Below is a small trained network, with its code and all its weights. Each question gives an input and a target symbol and asks what happens when units are switched off, that is, made to give their printed mean instead of their output.

import numpy as np


def w(rows, s, z=0):
    codes = np.array(rows[::2]) - 128.0
    scale = np.full(codes.shape[1], s)
    scale[-1] = z or s
    return codes * scale


def f(y):
    return y / 2 * (1 + np.tanh(0.7978845608 * (y + 0.044715 * y**3)))


def softmax(a):
    e = np.exp(a - a.max(-1, keepdims=True))
    return e / e.sum(-1, keepdims=True)


def log_softmax(a):
    a = a - a.max(-1, keepdims=True)
    return a - np.log(np.exp(a).sum(-1, keepdims=True))


def net(x, mask):
    ids = ['βγδεζηθσφψω'.index(c) for c in x.split()]
    T = len(ids)
    res = E[ids] + P[:T]
    u = 0
    for l in range(2):
        q, k, v = (res @ M[l].T for M in (Q, K, V))
        z = softmax(np.where(np.tri(T) > 0, q @ k.T / 4**0.5, -1e9)) @ v
        res = res + np.where(mask[u], z, O[l][:, -1]) @ O[l][:, :-1]
        u += 1
        y = f(res @ A[l][:, :-1].T + A[l][:, -1])
        res = res + np.where(mask[u : u + 4], y, B[l][:, -1]) @ B[l][:, :-1]
        u += 4
    return log_softmax(res[-1] @ U[:, :-1].T + U[:, -1])


Q, K, V, O, A, B = {}, {}, {}, {}, {}, {}
E = w([
[139,147,132],'β',
[104,50,122],'γ',
[142,28,98],'δ',
[207,186,17],'ε',
[138,196,77],'ζ',
[113,212,109],'η',
[248,158,58],'θ',
[190,199,209],'σ',
[131,154,78],'φ',
[243,108,66],'ψ',
[181,106,200],'ω',
],0.017)
P = w([
[223,88,151],'0',
[255,180,225],'1',
[190,137,144],'2',
[178,132,127],'3',
[228,165,179],'4',
[200,149,161],'5',
[184,107,106],'6',
[203,109,138],'7',
[122,89,89],'8',
],0.0048)
Q[0] = w([
[104,145,140],'L0H1',
[253,134,160],'L0H1',
[181,154,184],'L0H1',
[14,33,226],'L0H1',
],0.0049)
K[0] = w([
[131,129,181],'L0H1',
[91,101,49],'L0H1',
[193,144,156],'L0H1',
[72,64,254],'L0H1',
],0.0082)
V[0] = w([
[140,74,76],'L0H1',
[138,184,166],'L0H1',
[162,61,254],'L0H1',
[18,55,221],'L0H1',
],0.0071)
O[0] = w([
[97,254,228,145],'L0H1',
[17,154,126,132],'L0H1',
[179,68,157,105],'L0H1',
[125,10,171,5],'L0H1',
],0.0081,0.012)
A[0] = w([
[173,119,182,145],'L0N1',
[197,231,158,254],'L0N2',
[119,90,140,87],'L0N3',
[197,148,7,88],'L0N4',
],0.011,0.0051)
B[0] = w([
[189,148,9,134],'L0N1',
[30,61,75,251],'L0N2',
[140,67,180,126],'L0N3',
[26,25,253,196],'L0N4',
],0.0064,0.027)
Q[1] = w([
[75,111,216],'L1H1',
[88,119,158],'L1H1',
[227,57,165],'L1H1',
[242,250,254],'L1H1',
],0.0053)
K[1] = w([
[177,83,2],'L1H1',
[112,165,76],'L1H1',
[135,161,126],'L1H1',
[222,122,137],'L1H1',
],0.0099)
V[1] = w([
[147,114,90],'L1H1',
[36,99,254],'L1H1',
[184,99,218],'L1H1',
[188,130,14],'L1H1',
],0.0073)
O[1] = w([
[84,125,152,113],'L1H1',
[124,86,156,249],'L1H1',
[139,64,156,48],'L1H1',
[1,118,74,61],'L1H1',
],0.0089,0.019)
A[1] = w([
[102,55,132,114],'L1N1',
[191,141,175,5],'L1N2',
[91,25,86,250],'L1N3',
[169,153,9,10],'L1N4',
],0.011,0.0014)
B[1] = w([
[122,205,149,214],'L1N1',
[41,92,192,131],'L1N2',
[167,169,145,254],'L1N3',
[126,249,131,134],'L1N4',
],0.011,0.0086)
U = w([
[96,73,213,117],'β',
[144,136,60,253],'γ',
[163,158,141,31],'δ',
[254,183,98,146],'ε',
[45,85,83,75],'ζ',
[70,123,38,100],'η',
[177,181,198,75],'θ',
[76,142,169,16],'σ',
[154,210,46,105],'φ',
[95,93,97,122],'ψ',
[209,123,184,198],'ω',
],0.0099,0.0077)

Each question gives the input, a string of symbols that net reads in full, and the target symbol t.
The units are the heads (4 rows each of Q, K, V and O) and the neurons (one row each of A and B). Each row of codes is followed by its name. A weight is (code - 128) times the scale printed after its matrix; where a second scale follows, it is the last column's (O, A, B and U).
mask holds one flag per unit, layer by layer, with each layer's heads first. A switched-off unit (its flag False) gives its mean, the last column of its rows in O or B, instead of its output. The means were averaged over made-up inputs and are rounded, as every weight is.
A unit's drop is (log p(t) with every unit on - log p(t) with that unit switched off) / (log p(t) with every unit on - log p(t) with every unit switched off).
The circuit of an input: a set's keep is (log p(t) with only the set's units on - log p(t) with every unit switched off) / (log p(t) with every unit on - log p(t) with every unit switched off). Starting from all 10 units, units are removed one at a time, each time the one whose removal leaves the highest keep (on an exact tie, the one counted first), for as long as the keep stays at least 0.8.
circuit, biggest first: the units of the circuit, biggest drop first
unit that matters most: the unit with the biggest drop
top k neurons: the k neurons with the biggest drops, biggest first
k most important neurons of layer l: the k neurons of layer l with the biggest drops, biggest first
drop when u is switched off: that unit's drop, to one decimal
input β θ φ β ε ψ β ζ γ, target ω: unit that matters most -> L0N4
input ω ω σ δ, target ε: circuit, biggest first -> [L0N4; L0H1; L1N3]
input β γ δ, target ε: circuit, biggest first -> [L0N4; L0N2]
input δ δ β σ η, target η: circuit, biggest first -> [L0N4; L1H1; L1N3]
input δ β σ ω β, target φ: circuit, biggest first -> [L0N4; L1H1]
input β β ψ σ, target φ: top 3 neurons -> [L0N4; L0N1; L1N4]
input ψ ψ η, target η: circuit, biggest first -> [L0N2; L1H1; L0H1]
input φ ω γ, target ω: 2 most important neurons of layer 0 -> [L0N2; L0N3]
input ε φ β ψ γ ω θ, target β: top 2 neurons -> [L0N4; L0N1]
input β γ σ σ θ ψ ψ ψ δ, target ω: top 2 neurons -> [L0N4; L0N2]
input ψ η σ γ β γ ω, target ε: top 3 neurons -> [L0N4; L0N1; L1N4]
input δ φ θ ψ θ γ β ε, target β: drop when L0N4 is switched off -> 3.5
input ω ψ θ δ γ δ, target ω: drop when L0N4 is switched off -> 0.3
input β γ ω, target ε: drop when L0H1 is switched off -> 0.5
input η θ ζ ε ε, target σ: drop when L0N4 is switched off -> 2.3
